[[-21.4 -14.6  39.9]
 [ 24.1  49.2 -20.1]
 [-33.9 -16.1  59.7]
 [-30.6 -34.3  29.3]]
->
[[-21.4  39.9]
 [ 24.1 -20.1]
 [-33.9  59.7]
 [-30.6  29.3]]

[[ 45.0 -31.9 -26.2   0.5  20.4  60.0]
 [  9.1 -30.3 -18.0   9.3 -27.3   7.7]]
->
[[ 45.0 -26.2  20.4]
 [  9.1 -18.0 -27.3]]

[[72.7 19.9 25.6 13.3 19.9]
 [20.0  4.0 63.0 49.5  7.9]
 [26.8  5.6 62.1 47.8 10.0]
 [71.1 19.2 27.6 14.6 19.7]
 [38.0  8.5 54.6 38.0 13.1]
 [72.5 19.8 26.3 13.7 19.9]]
->
[[72.7 25.6 19.9]
 [20.0 63.0  7.9]
 [26.8 62.1 10.0]
 [71.1 27.6 19.7]
 [38.0 54.6 13.1]
 [72.5 26.3 19.9]]

[[  7.4 -36.6   6.9]
 [ 18.0 -31.5   5.0]
 [ 12.3  36.5  -6.8]
 [-63.0  33.5 -10.5]
 [-33.2  25.8  -7.3]]
->
[[  7.4   6.9]
 [ 18.0   5.0]
 [ 12.3  -6.8]
 [-63.0 -10.5]
 [-33.2  -7.3]]

[[ -7.0  -1.6  18.1 -10.0  30.9 -16.7  -8.0  19.0  14.5]
 [ -7.4 -15.8 -34.4  14.5   8.1 -13.4   7.5 -14.2  -4.4]
 [ -1.2  -0.4 -19.0   1.6  -2.0   5.0   3.2 -12.2  -2.0]
 [ -0.7   1.6  68.5 -16.1  27.6 -27.3 -15.4  49.9  19.0]
 [  1.7   3.5   6.6  -3.4  -2.1   3.1  -1.5   2.5   1.0]
 [  7.8  -4.7  -5.6   8.6 -27.9  -2.7   7.4  -5.2  -9.4]
 [  2.4   7.3 -21.3   4.1 -16.2  25.7   4.1 -22.1 -10.1]
 [ -2.8  -2.8  18.9  -1.8  14.4 -11.9  -4.7  15.7   5.6]]
->
[[ -7.0  18.1  30.9  -8.0  14.5]
 [ -7.4 -34.4   8.1   7.5  -4.4]
 [ -1.2 -19.0  -2.0   3.2  -2.0]
 [ -0.7  68.5  27.6 -15.4  19.0]
 [  1.7   6.6  -2.1  -1.5   1.0]
 [  7.8  -5.6 -27.9   7.4  -9.4]
 [  2.4 -21.3 -16.2   4.1 -10.1]
 [ -2.8  18.9  14.4  -4.7   5.6]]

[[-51.7   0.1 -23.8  -9.4 -58.2  24.5  17.5  -5.9  50.4 -25.4 -13.2 -25.2
   -3.5  16.0  19.8]
 [-55.4   5.6 -25.6  -6.0 -64.5  24.0  20.4   6.0  61.7 -29.5 -35.7 -23.0
    7.6  18.8  16.5]
 [ 54.5  -6.7  22.9   2.2  62.5 -24.1 -25.3  -1.1 -64.6  34.8  19.2  24.2
    2.5 -19.9 -22.5]
 [ 37.3 -14.6  23.4  15.1  37.8 -21.6 -13.8  -7.2 -50.0  46.4  38.9  17.8
  -21.0 -36.9 -19.5]
 [-55.0  -0.6 -33.5 -15.6 -63.7  30.9  23.2  -4.1  63.1 -39.5 -33.0 -29.0
   -2.1  30.5  27.3]]
->
[[-51.7 -23.8 -58.2  17.5  50.4 -13.2  -3.5  19.8]
 [-55.4 -25.6 -64.5  20.4  61.7 -35.7   7.6  16.5]
 [ 54.5  22.9  62.5 -25.3 -64.6  19.2   2.5 -22.5]
 [ 37.3  23.4  37.8 -13.8 -50.0  38.9 -21.0 -19.5]
 [-55.0 -33.5 -63.7  23.2  63.1 -33.0  -2.1  27.3]]

[[ 0.3  0.0  0.5  0.6  2.5 10.4 31.9 54.8]
 [ 0.1  2.2 12.9 38.7 56.3 42.0 13.9  2.3]]
->
[[ 0.3  0.5  2.5 31.9]
 [ 0.1 12.9 56.3 13.9]]

[[-13.5   4.5  14.3  55.6 -40.3  -8.1  34.9 -17.4 -22.1   0.5   9.4   4.3
  -42.2 -24.3 -12.0]
 [ 26.2 -45.0 -17.8   2.4  14.9  33.0  -2.7  22.2  22.0 -49.1  23.5  33.7
   10.7  19.4  25.1]
 [ 17.9 -22.3  -2.3  29.1  -8.2  19.7  22.5  13.0   6.8 -23.5  24.3  25.4
  -12.7   4.4  18.6]]
->
[[-13.5  14.3 -40.3  34.9 -22.1   9.4 -42.2 -12.0]
 [ 26.2 -17.8  14.9  -2.7  22.0  23.5  10.7  25.1]
 [ 17.9  -2.3  -8.2  22.5   6.8  24.3 -12.7  18.6]]

[[ 39.9  37.4 -17.0 -18.2 -18.8  20.7]
 [  6.1  -0.4  15.1   1.1 -17.9   9.0]
 [ 51.3  37.0 -44.9 -25.1 -24.8   7.0]
 [ 37.0  21.0 -54.5 -27.5 -64.6  28.4]]
->
[[ 39.9 -17.0 -18.8]
 [  6.1  15.1 -17.9]
 [ 51.3 -44.9 -24.8]
 [ 37.0 -54.5 -64.6]]
---
[[ 25.7  -7.5  10.2   8.6  12.6  -6.7   4.9 -27.1   0.6  18.0  -0.8]
 [-54.5 -53.0  62.7  77.7  60.9   7.2 -15.1 -43.3  39.8  62.1 -78.3]]
->
[[-54.5  25.7]
 [-53.0  -7.5]
 [ 62.7  10.2]
 [ 77.7   8.6]
 [ 60.9  12.6]
 [  7.2  -6.7]
 [-15.1   4.9]
 [-43.3 -27.1]
 [ 39.8   0.6]
 [ 62.1  18.0]
 [-78.3  -0.8]]

[[-47.3 -30.3 -11.2  14.2  15.8   0.0  -2.9  -7.9 -15.6  27.0 -12.4  34.9]
 [ 21.7 -11.4  -2.1  70.1 -16.1  13.6 -14.8  24.6  18.5 -21.8   3.5 -24.6]]
->
[[ 21.7 -47.3]
 [-11.4 -30.3]
 [ -2.1 -11.2]
 [ 70.1  14.2]
 [-16.1  15.8]
 [ 13.6   0.0]
 [-14.8  -2.9]
 [ 24.6  -7.9]
 [ 18.5 -15.6]
 [-21.8  27.0]
 [  3.5 -12.4]
 [-24.6  34.9]]

[[ -8.5 -47.0]
 [  4.3 -18.8]
 [ 55.6  14.2]
 [-23.3   2.8]
 [ -5.7  24.0]
 [ 44.6  11.0]
 [-14.8  14.8]
 [-17.4  12.1]
 [ -9.1 -44.1]]
->
[[ -9.1 -17.4 -14.8  44.6  -5.7 -23.3  55.6   4.3  -8.5]
 [-44.1  12.1  14.8  11.0  24.0   2.8  14.2 -18.8 -47.0]]

[[ 45.6 -51.6   5.6 -53.3 -31.4  10.3  15.3]
 [ 47.5 -48.9  16.6 -51.8 -25.3  20.5  26.1]
 [-44.6  51.1  -4.6  52.6  31.4  -9.3 -14.1]
 [ 24.9  -7.3  62.6 -11.6  25.6  58.3  64.0]
 [-43.7  50.6  -2.6  52.0  32.0  -7.4 -12.1]
 [-29.6  37.7   7.1  38.2  28.1   2.8  -1.5]
 [ 32.4 -14.5  65.3 -19.3  21.5  61.5  67.2]
 [ 38.5 -26.2  46.9 -30.8   2.9  46.4  50.6]]
->
[[ 38.5  32.4 -29.6 -43.7  24.9 -44.6  47.5  45.6]
 [-26.2 -14.5  37.7  50.6  -7.3  51.1 -48.9 -51.6]
 [ 46.9  65.3   7.1  -2.6  62.6  -4.6  16.6   5.6]
 [-30.8 -19.3  38.2  52.0 -11.6  52.6 -51.8 -53.3]
 [  2.9  21.5  28.1  32.0  25.6  31.4 -25.3 -31.4]
 [ 46.4  61.5   2.8  -7.4  58.3  -9.3  20.5  10.3]
 [ 50.6  67.2  -1.5 -12.1  64.0 -14.1  26.1  15.3]]

[[  5.9   3.9   2.6  13.0  27.3  31.7  39.2  10.7   7.1]
 [ -6.9  -0.7 -15.8 -70.8 -25.9 -24.3 -60.9  -3.6 -13.0]
 [ 25.4 -36.3  18.3  -2.1  59.3  -1.0  -6.9   5.6  -8.6]]
->
[[ 25.4  -6.9   5.9]
 [-36.3  -0.7   3.9]
 [ 18.3 -15.8   2.6]
 [ -2.1 -70.8  13.0]
 [ 59.3 -25.9  27.3]
 [ -1.0 -24.3  31.7]
 [ -6.9 -60.9  39.2]
 [  5.6  -3.6  10.7]
 [ -8.6 -13.0   7.1]]

[[ 38.3  53.9  -0.8  59.3  19.0 -56.7 -47.6 -43.7]
 [-18.9  59.3  19.5 -49.8  10.7  37.9 -21.7 -15.6]]
->
[[-18.9  38.3]
 [ 59.3  53.9]
 [ 19.5  -0.8]
 [-49.8  59.3]
 [ 10.7  19.0]
 [ 37.9 -56.7]
 [-21.7 -47.6]
 [-15.6 -43.7]]

[[ 47.4  20.2  -0.2  -2.3 -20.5   2.7 -12.2  -9.6  39.5 -18.4 -38.1   2.0
   -9.3]
 [ 46.3  19.5   8.5  -9.1 -26.1   4.7 -20.5 -18.1  43.2 -12.0 -19.5  -6.1
  -19.5]
 [-49.2 -19.9   0.0  -2.1  17.4  -1.8  12.6   9.3 -43.1  20.0  35.0   0.9
    8.7]
 [  0.7   8.2  65.3 -30.7 -17.8  53.0 -22.8 -25.0  -1.5  19.3  11.7 -36.9
  -26.6]
 [-43.2 -21.5   3.9   2.6  17.4   1.0   8.9  10.3 -44.9  19.8  36.9  -4.3
    7.0]]
->
[[-43.2   0.7 -49.2  46.3  47.4]
 [-21.5   8.2 -19.9  19.5  20.2]
 [  3.9  65.3   0.0   8.5  -0.2]
 [  2.6 -30.7  -2.1  -9.1  -2.3]
 [ 17.4 -17.8  17.4 -26.1 -20.5]
 [  1.0  53.0  -1.8   4.7   2.7]
 [  8.9 -22.8  12.6 -20.5 -12.2]
 [ 10.3 -25.0   9.3 -18.1  -9.6]
 [-44.9  -1.5 -43.1  43.2  39.5]
 [ 19.8  19.3  20.0 -12.0 -18.4]
 [ 36.9  11.7  35.0 -19.5 -38.1]
 [ -4.3 -36.9   0.9  -6.1   2.0]
 [  7.0 -26.6   8.7 -19.5  -9.3]]
